Here is a tiny trained network, its code and every weight. The questions are about switching its units off for an input and a target symbol, where a switched-off unit gives its printed mean instead of its output.

import numpy as np


def w(rows, s, z=0):
    codes = np.array(rows[::2]) - 128.0
    scale = np.full(codes.shape[1], s)
    scale[-1] = z or s
    return codes * scale


def f(y):
    return y / 2 * (1 + np.tanh(0.7978845608 * (y + 0.044715 * y**3)))


def softmax(a):
    e = np.exp(a - a.max(-1, keepdims=True))
    return e / e.sum(-1, keepdims=True)


def log_softmax(a):
    a = a - a.max(-1, keepdims=True)
    return a - np.log(np.exp(a).sum(-1, keepdims=True))


def net(x, mask):
    ids = ['ΛΞΩβδεηθμπστφ'.index(c) for c in x.split()]
    T = len(ids)
    res = E[ids] + P[:T]
    q, k, v = (res @ M[0].T for M in (Q, K, V))
    z = softmax(np.where(np.tri(T) > 0, q @ k.T / 2**0.5, -1e9)) @ v
    res = res + np.where(mask[0], z, O[0][:, -1]) @ O[0][:, :-1]
    y = f(res @ A[0][:, :-1].T + A[0][:, -1])
    res = res + np.where(mask[1:17], y, B[0][:, -1]) @ B[0][:, :-1]
    return log_softmax(res[-1] @ U[:, :-1].T + U[:, -1])


Q, K, V, O, A, B = {}, {}, {}, {}, {}, {}
E = w([
[102,145,182,64,169],'Λ',
[103,122,93,127,178],'Ξ',
[112,113,116,168,166],'Ω',
[251,96,161,188,123],'β',
[165,123,145,155,158],'δ',
[103,118,153,103,113],'ε',
[104,131,161,92,122],'η',
[77,121,196,73,154],'θ',
[141,178,133,135,143],'μ',
[148,151,151,115,83],'π',
[122,130,93,127,142],'σ',
[234,148,147,124,146],'τ',
[101,139,102,115,194],'φ',
],0.027)
P = w([
[58,250,104,218,87],'0',
[172,56,132,97,117],'1',
[127,175,199,134,157],'2',
[127,196,209,153,154],'3',
[236,30,145,97,95],'4',
[109,159,193,142,152],'5',
],0.015)
Q[0] = w([
[134,66,33,70,65],'H0',
[118,255,146,186,146],'H0',
],0.0095)
K[0] = w([
[179,67,166,110,157],'H0',
[10,134,79,130,113],'H0',
],0.012)
V[0] = w([
[82,77,123,192,17],'H0',
[94,97,252,119,171],'H0',
],0.015)
O[0] = w([
[2,73,135,208,91,95],'H0',
[108,160,205,145,155,1],'H0',
],0.016,0.00096)
A[0] = w([
[177,51,164,118,71,90],'N0',
[178,108,138,125,115,168],'N1',
[178,109,207,144,124,183],'N2',
[64,52,133,62,157,172],'N3',
[76,223,8,169,202,14],'N4',
[193,139,130,183,51,63],'N5',
[76,156,154,36,40,194],'N6',
[157,185,150,105,115,1],'N7',
[155,88,9,134,150,61],'N8',
[128,142,61,221,193,171],'N9',
[115,60,111,105,190,100],'N10',
[117,140,174,94,204,114],'N11',
[176,4,116,141,215,137],'N12',
[78,115,39,130,103,192],'N13',
[147,126,162,182,121,46],'N14',
[173,99,124,42,139,96],'N15',
],0.012,0.0063)
B[0] = w([
[82,57,87,58,79,172],'N0',
[71,88,158,121,166,198],'N1',
[142,117,46,131,115,252],'N2',
[173,134,130,146,61,180],'N3',
[181,28,204,169,194,187],'N4',
[112,225,150,132,111,170],'N5',
[254,100,88,138,248,184],'N6',
[41,96,52,161,137,196],'N7',
[59,110,30,163,170,183],'N8',
[245,133,111,106,123,206],'N9',
[88,223,168,180,63,142],'N10',
[122,190,60,153,53,223],'N11',
[143,194,187,82,150,195],'N12',
[88,162,167,21,70,214],'N13',
[33,203,158,141,143,151],'N14',
[62,64,180,172,129,240],'N15',
],0.0075,0.014)
U = w([
[109,109,52,206,144,47],'Λ',
[245,120,94,105,108,98],'Ξ',
[105,134,193,80,69,222],'Ω',
[132,157,81,145,113,46],'β',
[216,154,205,146,152,153],'δ',
[33,91,214,191,196,110],'ε',
[124,55,150,254,118,204],'η',
[41,168,165,144,164,43],'θ',
[174,106,162,85,193,213],'μ',
[1,94,144,157,85,17],'π',
[112,132,65,132,57,57],'σ',
[145,100,72,121,98,253],'τ',
[119,71,115,102,199,134],'φ',
],0.0094,0.0051)

Each question gives the input, a string of symbols that net reads in full, and the target symbol t.
The units are the heads (2 rows each of Q, K, V and O) and the neurons (one row each of A and B). Each row of codes is followed by its name. A weight is (code - 128) times the scale printed after its matrix; where a second scale follows, it is the last column's (O, A, B and U).
mask holds one flag per unit, heads first, then neurons. A switched-off unit (its flag False) gives its mean, the last column of its rows in O or B, instead of its output. The means were averaged over made-up inputs and are rounded, as every weight is.
A unit's drop is (log p(t) with every unit on - log p(t) with that unit switched off) / (log p(t) with every unit on - log p(t) with every unit switched off).
The circuit of an input: a set's keep is (log p(t) with only the set's units on - log p(t) with every unit switched off) / (log p(t) with every unit on - log p(t) with every unit switched off). Starting from the 12 units with the biggest drops (on a tie, the unit counted first), units are removed one at a time, each time the one whose removal leaves the highest keep (on an exact tie, the one counted first), for as long as the keep stays at least 0.8.
units of the circuit, in order: the units of the circuit, biggest drop first
unit that matters most: the unit with the biggest drop
k most important neurons: the k neurons with the biggest drops, biggest first
drop of u: that unit's drop, to one decimal
input π η η, target π: 2 most important neurons : [N13 N9]
input η Λ φ σ, target ε: 2 most important neurons : [N2 N11]
input θ μ θ Ξ, target θ: 2 most important neurons : [N11 N14]
input θ Ω φ, target θ: units of the circuit, in order : [H0 N11]
input θ Ω σ Ω, target θ: units of the circuit, in order : [H0 N11 N15]
input Λ Ξ Ω σ τ, target φ: units of the circuit, in order : [N15 H0 N1 N7]
input σ τ Ξ μ Ω Ω, target σ: units of the circuit, in order : [H0 N13 N9]
input Ξ φ π, target Ξ: unit that matters most : N6
input Ω δ Ξ σ δ, target μ: 3 most important neurons : [N12 N13 N1]
input ε π ε θ π μ, target ε: units of the circuit, in order : [H0 N11]
input φ Ω Ω Ω Λ, target Λ: 3 most important neurons : [N11 N7 N2]
input η Λ Ω ε, target ε: 3 most important neurons : [N9 N11 N2]
input ε π δ, target ε: 2 most important neurons : [N11 N14]
input π ε φ θ θ π, target π: 2 most important neurons : [N9 N13]
input ε Ξ φ μ β η, target ε: 3 most important neurons : [N6 N11 N2]
input Λ ε η σ β, target Ω: units of the circuit, in order : [N0 N12 N5]
input σ Ω δ π, target τ: units of the circuit, in order : [H0 N6]
input σ μ σ η, target τ: 2 most important neurons : [N6 N15]
input σ Ω η η σ, target π: 2 most important neurons : [N8 N6]
input σ Ω φ δ, target τ: units of the circuit, in order : [H0 N9]
input η Ω π, target η: most important neuron : [N13]
input τ Ω τ Λ θ, target φ: 3 most important neurons : [N15 N7 N1]
input η Λ Ω η Ω, target δ: most important neuron : [N12]
input η π σ β τ, target φ: units of the circuit, in order : [N15 N1 H0 N7]
input Ω Λ Ξ, target Ω: drop of N8 : 0.0
input η μ η σ ε φ, target η: drop of N12 : 0.2
input τ ε φ τ, target Λ: unit that matters most : N7
input τ Ξ Ξ Λ, target Λ: drop of N7 : 0.7
